Below are the code and all the weights of a small trained network. Each question names an input and a class and asks about switching units off, where a switched-off unit gives its printed mean instead of its output.

import numpy as np


def w(rows, s, z=0):
    codes = np.array(rows[::2]) - 128.0
    scale = np.full(codes.shape[1], s)
    scale[-1] = z or s
    return codes * scale


def norm(h):
    return h / np.sqrt((h * h).mean(-1, keepdims=True) + 1e-5)


def f(y):
    return np.maximum(y, 0)


def log_softmax(a):
    a = a - a.max(-1, keepdims=True)
    return a - np.log(np.exp(a).sum(-1, keepdims=True))


def net(x, mask):
    res = np.array(x, float).reshape(1, 7) / 4 @ E
    u = 0
    for l in range(3):
        y = f(norm(res) @ A[l][:, :-1].T + A[l][:, -1])
        res = res + np.where(mask[u : u + 12], y, B[l][:, -1]) @ B[l][:, :-1]
        u += 12
    return log_softmax(norm(res)[-1] @ U[:, :-1].T + U[:, -1])


A, B = {}, {}
E = w([
[166,51,27,117],'x0',
[82,103,118,34],'x1',
[253,187,154,75],'x2',
[215,127,138,110],'x3',
[190,216,2,150],'x4',
[86,34,86,58],'x5',
[143,180,126,71],'x6',
],0.0059)
A[0] = w([
[27,150,78,186,200],'L0N0',
[255,131,178,26,123],'L0N1',
[38,23,63,226,81],'L0N2',
[76,125,108,68,76],'L0N3',
[143,133,253,206,221],'L0N4',
[152,181,38,181,161],'L0N5',
[96,64,127,194,3],'L0N6',
[123,37,113,156,109],'L0N7',
[58,123,121,48,78],'L0N8',
[226,110,195,11,121],'L0N9',
[72,115,97,206,160],'L0N10',
[68,69,241,211,41],'L0N11',
],0.0087,0.0038)
B[0] = w([
[131,153,213,84,233],'L0N0',
[213,80,222,200,221],'L0N1',
[238,127,190,79,241],'L0N2',
[109,144,122,33,159],'L0N3',
[73,95,190,214,254],'L0N4',
[155,230,68,131,202],'L0N5',
[203,19,167,113,157],'L0N6',
[187,149,121,12,183],'L0N7',
[69,201,163,2,174],'L0N8',
[211,92,255,183,214],'L0N9',
[126,114,180,66,205],'L0N10',
[134,23,120,192,224],'L0N11',
],0.0087,0.0064)
A[1] = w([
[141,129,48,130,106],'L1N0',
[123,129,15,123,9],'L1N1',
[194,127,57,112,140],'L1N2',
[156,75,109,213,142],'L1N3',
[80,89,118,185,89],'L1N4',
[168,124,183,171,122],'L1N5',
[153,124,175,174,128],'L1N6',
[146,98,4,137,16],'L1N7',
[146,34,138,133,107],'L1N8',
[192,153,74,105,142],'L1N9',
[132,198,164,127,124],'L1N10',
[117,103,91,218,126],'L1N11',
],0.011,0.015)
B[1] = w([
[125,152,167,170,136],'L1N0',
[138,252,149,11,128],'L1N1',
[148,152,102,173,187],'L1N2',
[80,158,91,123,219],'L1N3',
[86,142,137,156,137],'L1N4',
[108,151,154,119,254],'L1N5',
[112,145,158,124,242],'L1N6',
[132,206,154,116,128],'L1N7',
[180,153,158,102,197],'L1N8',
[167,123,101,179,199],'L1N9',
[104,163,140,111,184],'L1N10',
[79,150,149,111,155],'L1N11',
],0.017,0.006)
A[2] = w([
[62,156,61,60,44],'L2N0',
[37,42,69,144,9],'L2N1',
[30,18,75,241,92],'L2N2',
[55,152,98,38,95],'L2N3',
[131,182,49,191,121],'L2N4',
[87,92,195,94,131],'L2N5',
[125,39,84,58,86],'L2N6',
[51,72,178,118,93],'L2N7',
[194,89,170,161,97],'L2N8',
[84,171,133,193,154],'L2N9',
[119,110,149,2,131],'L2N10',
[34,135,17,199,21],'L2N11',
],0.0098,0.015)
B[2] = w([
[177,77,124,78,129],'L2N0',
[152,67,151,173,128],'L2N1',
[15,181,78,113,137],'L2N2',
[17,249,83,100,145],'L2N3',
[76,164,67,181,172],'L2N4',
[168,183,97,106,255],'L2N5',
[118,101,65,58,139],'L2N6',
[177,121,111,161,172],'L2N7',
[130,122,172,96,174],'L2N8',
[86,170,111,165,224],'L2N9',
[106,167,57,86,230],'L2N10',
[236,71,52,16,128],'L2N11',
],0.011,0.0061)
U = w([
[179,129,233,155,163],'0',
[171,53,107,77,150],'1',
[87,190,111,47,168],'2',
[80,20,31,164,6],'3',
[87,2,35,172,6],'4',
[59,82,144,214,105],'5',
[166,204,66,207,161],'6',
],0.019,0.018)

Each question gives the input, the list of numbers given to net, and the class t.
The units are the neurons (one row each of A and B). Each row of codes is followed by its name. A weight is (code - 128) times the scale printed after its matrix; where a second scale follows, it is the last column's (A, B and U).
mask holds one flag per neuron, layer by layer. A switched-off neuron (its flag False) gives its mean, the last column of its row in B, instead of its output. The means were averaged over made-up inputs and are rounded, as every weight is.
A unit's drop is (log p(t) with every unit on - log p(t) with that unit switched off) / (log p(t) with every unit on - log p(t) with every unit switched off).
The circuit of an input: a set's keep is (log p(t) with only the set's units on - log p(t) with every unit switched off) / (log p(t) with every unit on - log p(t) with every unit switched off). Starting from the 12 units with the biggest drops (on a tie, the unit counted first), units are removed one at a time, each time the one whose removal leaves the highest keep (on an exact tie, the one counted first), for as long as the keep stays at least 0.8.
units of the circuit, in order: the units of the circuit, biggest drop first
unit that matters most: the unit with the biggest drop
top k neurons: the k neurons with the biggest drops, biggest first
k most important neurons of layer l: the k neurons of layer l with the biggest drops, biggest first
drop of u: that unit's drop, to one decimal
input [3,0,-8,-8,4,-3,-2], class 2: unit that matters most	L0N0
input [-2,1,-8,0,8,1,-2], class 2: top 4 neurons	[L0N0 L0N10 L0N11 L1N10]
input [-3,-6,-7,-1,6,4,-4], class 2: units of the circuit, in order	[L0N10 L0N1]
input [5,2,2,7,1,-5,-7], class 6: units of the circuit, in order	[L0N0 L0N2]
input [1,-8,0,5,-2,-6,-4], class 5: 2 most important neurons of layer 0	[L0N4 L0N2]
input [-2,-6,0,-6,-7,-8,-6], class 5: top 2 neurons	[L0N4 L0N11]
input [3,4,-8,0,-7,-2,4], class 2: top 3 neurons	[L2N10 L0N8 L0N1]
input [3,8,6,-5,-6,0,-6], class 2: 2 most important neurons of layer 2	[L2N10 L2N5]
input [7,6,3,-3,-7,-3,-2], class 2: top 3 neurons	[L2N10 L0N4 L0N8]
input [7,4,4,3,0,8,4], class 0: top 2 neurons	[L0N9 L0N1]
input [-5,-4,-2,-6,7,2,-7], class 2: 2 most important neurons of layer 1	[L1N10 L1N2]
input [3,7,8,-1,0,2,3], class 0: top 2 neurons	[L0N1 L0N9]
input [4,6,-6,-5,2,-1,-8], class 1: 2 most important neurons of layer 0	[L0N2 L0N6]
input [2,7,-1,1,-4,1,-2], class 2: unit that matters most	L0N8
input [-4,-6,0,3,-7,-8,6], class 5: top 2 neurons	[L0N4 L0N2]
input [2,7,-2,4,-3,1,-3], class 2: drop of L2N10	0.2
input [-5,8,6,3,8,3,6], class 0: drop of L2N7	0.0
input [3,-4,-3,8,1,1,-8], class 1: drop of L2N9	0.1
input [-3,8,8,4,3,4,5], class 0: drop of L0N1	0.1
input [1,-1,-2,5,-1,2,-4], class 1: top neuron	[L0N7]
